Below is a small trained network, with its code and all its weights. Each question gives an input and a class and asks what happens when units are switched off, that is, made to give their printed mean instead of their output.

import numpy as np


def w(rows, s, z=0):
    codes = np.array(rows[::2]) - 128.0
    scale = np.full(codes.shape[1], s)
    scale[-1] = z or s
    return codes * scale


def norm(h):
    return h / np.sqrt((h * h).mean(-1, keepdims=True) + 1e-5)


def f(y):
    return np.maximum(y, 0)


def log_softmax(a):
    a = a - a.max(-1, keepdims=True)
    return a - np.log(np.exp(a).sum(-1, keepdims=True))


def net(x, mask):
    res = np.array(x, float).reshape(1, 5) / 4 @ E
    u = 0
    for l in range(3):
        y = f(norm(res) @ A[l][:, :-1].T + A[l][:, -1])
        res = res + np.where(mask[u : u + 5], y, B[l][:, -1]) @ B[l][:, :-1]
        u += 5
    return log_softmax(norm(res)[-1] @ U[:, :-1].T + U[:, -1])


A, B = {}, {}
E = w([
[126,50,158,158,134,74,111],'x0',
[135,146,53,34,74,158,87],'x1',
[137,117,125,2,191,102,199],'x2',
[199,41,134,182,167,162,101],'x3',
[100,214,134,138,219,59,139],'x4',
],0.0074)
A[0] = w([
[126,147,128,113,138,168,51,118],'L0N0',
[182,85,30,211,228,60,2,105],'L0N1',
[151,168,127,126,101,49,143,252],'L0N2',
[77,71,189,72,125,215,36,165],'L0N3',
[126,134,136,186,57,101,98,106],'L0N4',
],0.0053,0.0024)
B[0] = w([
[149,102,144,95,144,113,79,171],'L0N0',
[151,228,117,83,253,68,2,253],'L0N1',
[223,184,53,48,80,186,156,248],'L0N2',
[117,113,104,112,206,87,68,219],'L0N3',
[146,176,198,119,70,144,91,205],'L0N4',
],0.0088,0.003)
A[1] = w([
[160,171,176,255,115,137,49,235],'L1N0',
[151,77,127,146,155,82,230,73],'L1N1',
[76,159,152,171,27,144,85,3],'L1N2',
[73,162,88,120,128,132,91,202],'L1N3',
[91,14,86,121,91,117,106,79],'L1N4',
],0.01,0.0032)
B[1] = w([
[156,130,254,95,156,175,213,253],'L1N0',
[81,216,67,205,182,131,201,160],'L1N1',
[33,72,238,195,9,76,44,175],'L1N2',
[194,106,163,157,18,81,81,197],'L1N3',
[196,34,148,27,154,150,137,166],'L1N4',
],0.0081,0.0082)
A[2] = w([
[218,135,163,135,154,95,92,177],'L2N0',
[95,207,137,88,73,155,198,131],'L2N1',
[148,123,61,173,196,63,204,33],'L2N2',
[158,180,149,149,197,105,255,164],'L2N3',
[88,188,205,63,52,128,170,4],'L2N4',
],0.0077,0.0016)
B[2] = w([
[116,192,35,230,121,30,237,228],'L2N0',
[55,154,98,58,80,58,154,219],'L2N1',
[41,83,83,39,115,209,29,182],'L2N2',
[53,8,19,255,117,237,124,254],'L2N3',
[92,158,139,120,100,149,32,233],'L2N4',
],0.0073,0.0061)
U = w([
[113,188,108,234,88,148,186,21],'0',
[204,164,63,126,107,172,138,3],'1',
[177,105,229,213,231,140,211,154],'2',
[232,14,104,56,141,103,114,173],'3',
[229,212,109,129,202,6,79,135],'4',
[37,71,4,147,181,171,154,196],'5',
[110,145,254,142,19,107,66,173],'6',
[78,218,59,15,53,91,118,117],'7',
],0.012,0.0041)

Each question gives the input, the list of numbers given to net, and the class t.
The units are the neurons (one row each of A and B). Each row of codes is followed by its name. A weight is (code - 128) times the scale printed after its matrix; where a second scale follows, it is the last column's (A, B and U).
mask holds one flag per neuron, layer by layer. A switched-off neuron (its flag False) gives its mean, the last column of its row in B, instead of its output. The means were averaged over made-up inputs and are rounded, as every weight is.
A unit's drop is (log p(t) with every unit on - log p(t) with that unit switched off) / (log p(t) with every unit on - log p(t) with every unit switched off).
The circuit of an input: a set's keep is (log p(t) with only the set's units on - log p(t) with every unit switched off) / (log p(t) with every unit on - log p(t) with every unit switched off). Starting from the 12 units with the biggest drops (on a tie, the unit counted first), units are removed one at a time, each time the one whose removal leaves the highest keep (on an exact tie, the one counted first), for as long as the keep stays at least 0.8.
circuit, biggest first: the units of the circuit, biggest drop first
top k neurons: the k neurons with the biggest drops, biggest first
k most important neurons of layer l: the k neurons of layer l with the biggest drops, biggest first
drop of u: that unit's drop, to one decimal
input [0,0,-2,3,5], class 4: top neuron -> (L0N1)
input [8,-2,6,-8,-4], class 5: circuit, biggest first -> (L1N1; L2N3; L0N1)
input [-8,2,-4,1,4], class 6: top 3 neurons -> (L0N1; L1N3; L0N3)
input [1,-1,-1,7,-7], class 2: circuit, biggest first -> (L1N0; L0N2; L1N3)
input [8,4,6,0,1], class 5: circuit, biggest first -> (L1N1; L0N1; L1N3)
input [8,-8,7,8,5], class 5: top 3 neurons -> (L2N3; L2N2; L1N1)
input [-7,7,-5,-5,0], class 6: circuit, biggest first -> (L1N2; L1N3)
input [1,-1,0,6,-2], class 2: top 2 neurons -> (L1N0; L0N2)
input [0,2,7,2,-2], class 5: 3 most important neurons of layer 1 -> (L1N1; L1N3; L1N2)
input [7,6,6,6,2], class 4: circuit, biggest first -> (L0N1; L2N0)
input [8,-5,-7,3,-5], class 2: top 3 neurons -> (L1N0; L0N1; L1N3)
input [4,-8,5,4,5], class 5: top 2 neurons -> (L2N3; L2N2)
input [4,4,-5,-4,7], class 4: top 3 neurons -> (L0N1; L0N2; L2N3)
input [2,8,2,0,7], class 4: top 2 neurons -> (L1N0; L2N3)
input [-7,-4,6,0,1], class 5: circuit, biggest first -> (L2N3)
input [-1,1,0,-3,-7], class 3: top 3 neurons -> (L1N4; L0N3; L1N0)
input [6,1,-3,3,-1], class 2: top 2 neurons -> (L1N0; L0N2)
input [6,-4,-4,0,-3], class 2: top 3 neurons -> (L1N0; L0N1; L1N3)
input [6,3,-5,7,1], class 4: 2 most important neurons of layer 2 -> (L2N3; L2N0)
input [5,5,-4,8,4], class 4: circuit, biggest first -> (L0N1)
input [1,6,8,-2,-6], class 3: 2 most important neurons of layer 1 -> (L1N4; L1N1)
input [1,-8,2,-7,3], class 5: drop of L2N3 -> 0.3
